Below is a small trained network, with its code and all its weights. Each question gives an input and a class and asks what happens when units are switched off, that is, made to give their printed mean instead of their output.

import numpy as np


def w(rows, s, z=0):
    codes = np.array(rows[::2]) - 128.0
    scale = np.full(codes.shape[1], s)
    scale[-1] = z or s
    return codes * scale


def f(y):
    return np.maximum(y, 0)


def log_softmax(a):
    a = a - a.max(-1, keepdims=True)
    return a - np.log(np.exp(a).sum(-1, keepdims=True))


def net(x, mask):
    res = np.array(x, float).reshape(1, 2) / 4 @ E
    y = f(res @ A[0][:, :-1].T + A[0][:, -1])
    res = res + np.where(mask, y, B[0][:, -1]) @ B[0][:, :-1]
    return log_softmax(res[-1] @ U[:, :-1].T + U[:, -1])


A, B = {}, {}
E = w([
[173,23,15,235,155,41,41],'x0',
[217,164,44,212,245,213,254],'x1',
],0.0075)
A[0] = w([
[90,115,136,105,100,125,168,116],'neuron 0',
[214,125,93,203,177,104,174,254],'neuron 1',
[48,165,208,20,56,127,102,152],'neuron 2',
[138,18,102,176,105,39,50,151],'neuron 3',
[153,140,126,176,178,159,113,126],'neuron 4',
[190,195,60,247,197,180,141,218],'neuron 5',
[150,157,107,125,143,142,157,148],'neuron 6',
[60,185,187,100,58,85,90,161],'neuron 7',
[90,127,117,167,128,142,145,118],'neuron 8',
[91,185,183,85,118,240,184,127],'neuron 9',
[100,161,51,165,192,165,168,181],'neuron 10',
[63,173,190,4,26,113,114,152],'neuron 11',
[93,77,59,212,146,3,13,148],'neuron 12',
[82,142,199,30,31,102,120,160],'neuron 13',
[65,162,197,91,145,198,180,133],'neuron 14',
[172,114,96,145,147,110,187,162],'neuron 15',
],0.0072,0.0075)
B[0] = w([
[126,103,138,134,165,124,94,146],'neuron 0',
[153,242,65,128,127,192,194,239],'neuron 1',
[67,124,44,164,207,61,27,241],'neuron 2',
[33,139,110,66,35,147,181,226],'neuron 3',
[131,151,96,108,158,128,125,160],'neuron 4',
[159,165,85,72,145,157,187,245],'neuron 5',
[132,134,94,139,139,154,155,159],'neuron 6',
[128,154,82,120,162,74,40,217],'neuron 7',
[138,141,125,117,130,84,133,135],'neuron 8',
[1,74,91,82,14,152,164,205],'neuron 9',
[157,163,74,143,141,185,167,199],'neuron 10',
[40,105,22,152,202,19,7,245],'neuron 11',
[50,191,188,32,35,187,173,242],'neuron 12',
[96,147,123,111,174,52,34,234],'neuron 13',
[14,84,97,39,4,103,117,196],'neuron 14',
[136,180,109,88,97,167,195,176],'neuron 15',
],0.0066,0.012)
U = w([
[193,162,96,149,255,135,124,200],'0',
[115,112,144,191,140,119,97,43],'1',
[147,119,153,158,131,103,107,34],'2',
[90,136,99,124,135,28,53,185],'3',
[86,78,108,137,143,109,113,4],'4',
[165,112,185,160,153,131,77,44],'5',
[94,153,118,87,39,171,147,192],'6',
],0.0094,0.0024)

Each question gives the input, the list of numbers given to net, and the class t.
The units are the neurons (one row each of A and B). Each row of codes is followed by its name. A weight is (code - 128) times the scale printed after its matrix; where a second scale follows, it is the last column's (A, B and U).
mask holds one flag per neuron, in row order. A switched-off neuron (its flag False) gives its mean, the last column of its row in B, instead of its output. The means were averaged over made-up inputs and are rounded, as every weight is.
A unit's drop is (log p(t) with every unit on - log p(t) with that unit switched off) / (log p(t) with every unit on - log p(t) with every unit switched off).
The circuit of an input: a set's keep is (log p(t) with only the set's units on - log p(t) with every unit switched off) / (log p(t) with every unit on - log p(t) with every unit switched off). Starting from the 12 units with the biggest drops (on a tie, the unit counted first), units are removed one at a time, each time the one whose removal leaves the highest keep (on an exact tie, the one counted first), for as long as the keep stays at least 0.8.
units of the circuit, in order: the units of the circuit, biggest drop first
top k neurons: the k neurons with the biggest drops, biggest first
drop of u: that unit's drop, to one decimal
input [2,2], class 6: units of the circuit, in order -> [neuron 11]
input [-5,1], class 3: units of the circuit, in order -> [neuron 12; neuron 1]
input [4,5], class 0: top 2 neurons -> [neuron 9; neuron 14]
input [0,3], class 0: top 2 neurons -> [neuron 12; neuron 3]
input [0,1], class 0: units of the circuit, in order -> [neuron 3; neuron 9; neuron 14]
input [3,5], class 0: top 4 neurons -> [neuron 9; neuron 14; neuron 3; neuron 12]
input [5,5], class 6: top 3 neurons -> [neuron 2; neuron 11; neuron 12]
input [8,-7], class 6: drop of neuron 12 -> 0.3
input [1,3], class 0: drop of neuron 12 -> 0.2
input [5,7], class 0: drop of neuron 3 -> 0.1
